Below are the code and all the weights of a small trained network. Each question names an input and a target symbol and asks about switching units off, where a switched-off unit gives its printed mean instead of its output.

import numpy as np


def w(rows, s, z=0):
    codes = np.array(rows[::2]) - 128.0
    scale = np.full(codes.shape[1], s)
    scale[-1] = z or s
    return codes * scale


def f(y):
    return np.maximum(y, 0)


def softmax(a):
    e = np.exp(a - a.max(-1, keepdims=True))
    return e / e.sum(-1, keepdims=True)


def log_softmax(a):
    a = a - a.max(-1, keepdims=True)
    return a - np.log(np.exp(a).sum(-1, keepdims=True))


def net(x, mask):
    ids = ['ΔΞΣΦαγεηθλμπτω'.index(c) for c in x.split()]
    T = len(ids)
    res = E[ids] + P[:T]
    r = res
    for j in range(2):
        rows = slice(2 * j, 2 * j + 2)
        q, k, v = (r @ M[0][rows].T for M in (Q, K, V))
        z = softmax(np.where(np.tri(T) > 0, q @ k.T / 2**0.5, -1e9)) @ v
        o = O[0][rows]
        res = res + np.where(mask[j], z, o[:, -1]) @ o[:, :-1]
    y = f(res @ A[0][:, :-1].T + A[0][:, -1])
    res = res + np.where(mask[2:6], y, B[0][:, -1]) @ B[0][:, :-1]
    return log_softmax(res[-1] @ U[:, :-1].T + U[:, -1])


Q, K, V, O, A, B = {}, {}, {}, {}, {}, {}
E = w([
[84,219,108,101],'Δ',
[82,117,150,111],'Ξ',
[139,169,168,181],'Σ',
[167,86,9,123],'Φ',
[206,51,197,44],'α',
[59,77,36,199],'γ',
[138,106,80,131],'ε',
[136,135,119,95],'η',
[85,107,33,154],'θ',
[96,103,190,56],'λ',
[28,93,97,23],'μ',
[205,220,26,65],'π',
[128,64,116,215],'τ',
[112,129,145,120],'ω',
],0.014)
P = w([
[148,172,168,154],'0',
[57,39,83,66],'1',
[159,192,155,168],'2',
[63,50,34,63],'3',
[165,200,148,182],'4',
[73,54,16,67],'5',
[167,201,134,197],'6',
[72,60,5,69],'7',
[165,208,133,206],'8',
[74,63,2,67],'9',
],0.0089)
Q[0] = w([
[98,58,71,184],'head 1',
[151,251,156,74],'head 1',
[148,130,165,135],'head 2',
[147,140,147,150],'head 2',
],0.013)
K[0] = w([
[121,102,13,252],'head 1',
[98,203,160,2],'head 1',
[145,61,165,154],'head 2',
[153,112,155,147],'head 2',
],0.009)
V[0] = w([
[80,99,58,255],'head 1',
[190,87,154,231],'head 1',
[156,205,153,202],'head 2',
[221,129,113,107],'head 2',
],0.0074)
O[0] = w([
[107,39,1,207,254],'head 1',
[119,23,126,227,149],'head 1',
[149,251,104,120,80],'head 2',
[167,80,100,115,98],'head 2',
],0.0064)
A[0] = w([
[250,122,138,163,179],'neuron 1',
[86,128,69,148,141],'neuron 2',
[191,174,197,198,2],'neuron 3',
[89,45,155,134,131],'neuron 4',
],0.013,0.0085)
B[0] = w([
[170,53,179,68,164],'neuron 1',
[113,106,172,117,250],'neuron 2',
[108,136,5,57,132],'neuron 3',
[182,202,112,169,234],'neuron 4',
],0.013,0.014)
U = w([
[140,253,119,159,126],'Δ',
[88,154,161,145,146],'Ξ',
[162,150,21,72,74],'Σ',
[111,42,108,81,36],'Φ',
[138,99,156,82,30],'α',
[136,175,48,195,161],'γ',
[115,94,134,105,128],'ε',
[151,153,152,117,110],'η',
[15,81,98,147,95],'θ',
[102,147,210,125,150],'λ',
[2,98,99,74,253],'μ',
[224,159,79,104,77],'π',
[160,112,217,179,72],'τ',
[137,156,143,126,116],'ω',
],0.0099,0.0063)

Each question gives the input, a string of symbols that net reads in full, and the target symbol t.
The units are the heads (2 rows each of Q, K, V and O) and the neurons (one row each of A and B). Each row of codes is followed by its name. A weight is (code - 128) times the scale printed after its matrix; where a second scale follows, it is the last column's (O, A, B and U).
mask holds one flag per unit, heads first, then neurons. A switched-off unit (its flag False) gives its mean, the last column of its rows in O or B, instead of its output. The means were averaged over made-up inputs and are rounded, as every weight is.
A unit's drop is (log p(t) with every unit on - log p(t) with that unit switched off) / (log p(t) with every unit on - log p(t) with every unit switched off).
The circuit of an input: a set's keep is (log p(t) with only the set's units on - log p(t) with every unit switched off) / (log p(t) with every unit on - log p(t) with every unit switched off). Starting from all 6 units, units are removed one at a time, each time the one whose removal leaves the highest keep (on an exact tie, the one counted first), for as long as the keep stays at least 0.8.
units of the circuit, in order: the units of the circuit, biggest drop first
unit that matters most: the unit with the biggest drop
k most important neurons: the k neurons with the biggest drops, biggest first
drop of u: that unit's drop, to one decimal
input τ μ Φ λ θ τ τ ε, target γ: unit that matters most : neuron 4
input Δ μ ε Δ ω Σ Δ Σ, target μ: units of the circuit, in order : [neuron 4; head 1]
input Φ Δ θ Δ μ Δ τ μ τ λ, target γ: units of the circuit, in order : [neuron 4; head 1; neuron 1]
input Δ τ τ λ α Δ τ μ μ Φ, target γ: units of the circuit, in order : [neuron 4; head 1]
input τ μ ε π τ η, target γ: units of the circuit, in order : [neuron 4; head 1; neuron 1]
input τ λ τ Σ, target γ: 2 most important neurons : [neuron 1; neuron 4]
input τ Ξ λ μ, target γ: 2 most important neurons : [neuron 4; neuron 1]
input λ τ μ Δ Σ, target Σ: 3 most important neurons : [neuron 3; neuron 2; neuron 4]
input γ Δ μ γ μ λ θ, target θ: 2 most important neurons : [neuron 4; neuron 2]
input ε Φ τ ε, target γ: 2 most important neurons : [neuron 4; neuron 1]
input θ Σ Δ μ Δ θ μ Φ, target μ: 2 most important neurons : [neuron 4; neuron 2]
input τ ε Δ μ ε Φ θ α, target π: drop of neuron 2 : 0.3
input τ Σ τ Σ Ξ ω, target γ: drop of neuron 1 : 0.3
input τ μ τ Φ, target γ: drop of neuron 4 : 1.6
